Below is a small trained network, with its code and all its weights. Each question gives an input and a class and asks what happens when units are switched off, that is, made to give their printed mean instead of their output.

import numpy as np


def w(rows, s, z=0):
    codes = np.array(rows[::2]) - 128.0
    scale = np.full(codes.shape[1], s)
    scale[-1] = z or s
    return codes * scale


def norm(h):
    return h / np.sqrt((h * h).mean(-1, keepdims=True) + 1e-5)


def f(y):
    return np.maximum(y, 0)


def log_softmax(a):
    a = a - a.max(-1, keepdims=True)
    return a - np.log(np.exp(a).sum(-1, keepdims=True))


def net(x, mask):
    res = np.array(x, float).reshape(1, 3) / 4 @ E
    u = 0
    for l in range(4):
        y = f(norm(res) @ A[l][:, :-1].T + A[l][:, -1])
        res = res + np.where(mask[u : u + 9], y, B[l][:, -1]) @ B[l][:, :-1]
        u += 9
    return log_softmax(norm(res)[-1] @ U[:, :-1].T + U[:, -1])


A, B = {}, {}
E = w([
[135,135,172],'x0',
[67,255,116],'x1',
[119,66,154],'x2',
],0.0076)
A[0] = w([
[147,60,111,137],'0.n0',
[96,102,110,2],'0.n1',
[183,183,149,140],'0.n2',
[66,169,102,26],'0.n3',
[198,187,177,233],'0.n4',
[81,126,8,89],'0.n5',
[140,171,122,13],'0.n6',
[46,131,82,86],'0.n7',
[45,90,196,229],'0.n8',
],0.011,0.0017)
B[0] = w([
[86,239,107,255],'0.n0',
[90,115,149,141],'0.n1',
[63,40,73,181],'0.n2',
[67,183,75,204],'0.n3',
[61,109,91,203],'0.n4',
[85,5,179,213],'0.n5',
[96,71,91,161],'0.n6',
[204,253,120,192],'0.n7',
[76,128,11,223],'0.n8',
],0.0046,0.0048)
A[1] = w([
[131,119,173,86],'1.n0',
[147,168,205,25],'1.n1',
[153,107,206,120],'1.n2',
[164,191,136,254],'1.n3',
[93,85,102,135],'1.n4',
[155,124,42,72],'1.n5',
[38,100,22,135],'1.n6',
[150,147,2,96],'1.n7',
[69,163,51,185],'1.n8',
],0.0094,0.0021)
B[1] = w([
[80,139,242,131],'1.n0',
[191,133,177,128],'1.n1',
[3,184,132,139],'1.n2',
[115,122,32,146],'1.n3',
[158,192,219,179],'1.n4',
[90,71,142,159],'1.n5',
[203,86,235,255],'1.n6',
[29,110,190,189],'1.n7',
[84,100,203,224],'1.n8',
],0.0052,0.0096)
A[2] = w([
[154,219,132,88],'2.n0',
[150,29,114,169],'2.n1',
[103,85,125,112],'2.n2',
[201,98,124,207],'2.n3',
[101,132,157,211],'2.n4',
[117,255,105,116],'2.n5',
[247,224,79,51],'2.n6',
[200,162,91,6],'2.n7',
[207,237,146,7],'2.n8',
],0.008,0.0025)
B[2] = w([
[82,12,79,143],'2.n0',
[100,253,43,249],'2.n1',
[45,229,175,182],'2.n2',
[2,198,99,187],'2.n3',
[210,160,126,254],'2.n4',
[50,175,32,177],'2.n5',
[96,132,110,128],'2.n6',
[108,116,95,128],'2.n7',
[112,86,200,129],'2.n8',
],0.0047,0.0042)
A[3] = w([
[193,156,148,167],'3.n0',
[150,157,134,31],'3.n1',
[110,101,175,166],'3.n2',
[84,80,150,110],'3.n3',
[53,1,25,236],'3.n4',
[119,79,127,131],'3.n5',
[227,132,46,6],'3.n6',
[223,65,185,171],'3.n7',
[105,188,80,165],'3.n8',
],0.0088,0.0025)
B[3] = w([
[129,85,175,144],'3.n0',
[135,125,47,128],'3.n1',
[152,197,120,254],'3.n2',
[126,190,152,218],'3.n3',
[87,184,94,203],'3.n4',
[121,160,103,151],'3.n5',
[133,133,138,128],'3.n6',
[59,204,98,197],'3.n7',
[126,127,3,207],'3.n8',
],0.0059,0.0043)
U = w([
[2,168,19,250],'0',
[31,144,143,250],'1',
[102,183,238,120],'2',
[133,16,212,135],'3',
[180,42,117,6],'4',
[117,31,56,6],'5',
],0.0065,0.0025)

Each question gives the input, the list of numbers given to net, and the class t.
The units are the neurons (one row each of A and B). Each row of codes is followed by its name. A weight is (code - 128) times the scale printed after its matrix; where a second scale follows, it is the last column's (A, B and U).
mask holds one flag per neuron, layer by layer. A switched-off neuron (its flag False) gives its mean, the last column of its row in B, instead of its output. The means were averaged over made-up inputs and are rounded, as every weight is.
A unit's drop is (log p(t) with every unit on - log p(t) with that unit switched off) / (log p(t) with every unit on - log p(t) with every unit switched off).
The circuit of an input: a set's keep is (log p(t) with only the set's units on - log p(t) with every unit switched off) / (log p(t) with every unit on - log p(t) with every unit switched off). Starting from the 12 units with the biggest drops (on a tie, the unit counted first), units are removed one at a time, each time the one whose removal leaves the highest keep (on an exact tie, the one counted first), for as long as the keep stays at least 0.8.
circuit, biggest first: the units of the circuit, biggest drop first
k most important neurons: the k neurons with the biggest drops, biggest first
k most important neurons of layer l: the k neurons of layer l with the biggest drops, biggest first
drop when u is switched off: that unit's drop, to one decimal
input [-2,2,2], class 3: circuit, biggest first	0.n5; 0.n0; 1.n6
input [4,-7,0], class 0: circuit, biggest first	1.n6; 2.n1
input [7,-8,8], class 0: circuit, biggest first	1.n6; 1.n8; 3.n4; 2.n1
input [-1,-5,0], class 0: 2 most important neurons of layer 0	0.n3; 0.n8
input [0,-5,-4], class 0: 3 most important neurons of layer 0	0.n8; 0.n2; 0.n3
input [-8,5,5], class 2: 2 most important neurons	0.n5; 0.n0
input [4,-7,-3], class 0: 2 most important neurons	1.n6; 1.n8
input [-5,-7,-3], class 0: most important neuron of layer 0	0.n8
input [-1,-1,-1], class 3: 2 most important neurons	0.n7; 0.n5
input [-4,-6,4], class 0: 2 most important neurons of layer 1	1.n8; 1.n6
input [-7,2,4], class 2: 2 most important neurons	0.n5; 0.n7
input [7,-8,3], class 0: 2 most important neurons of layer 0	0.n8; 0.n7
input [6,-6,1], class 0: drop when 1.n6 is switched off	0.6
input [-6,-3,3], class 2: drop when 0.n0 is switched off	0.1
input [-6,1,1], class 2: drop when 0.n5 is switched off	0.7
input [-5,-4,4], class 2: most important neuron of layer 3	3.n8
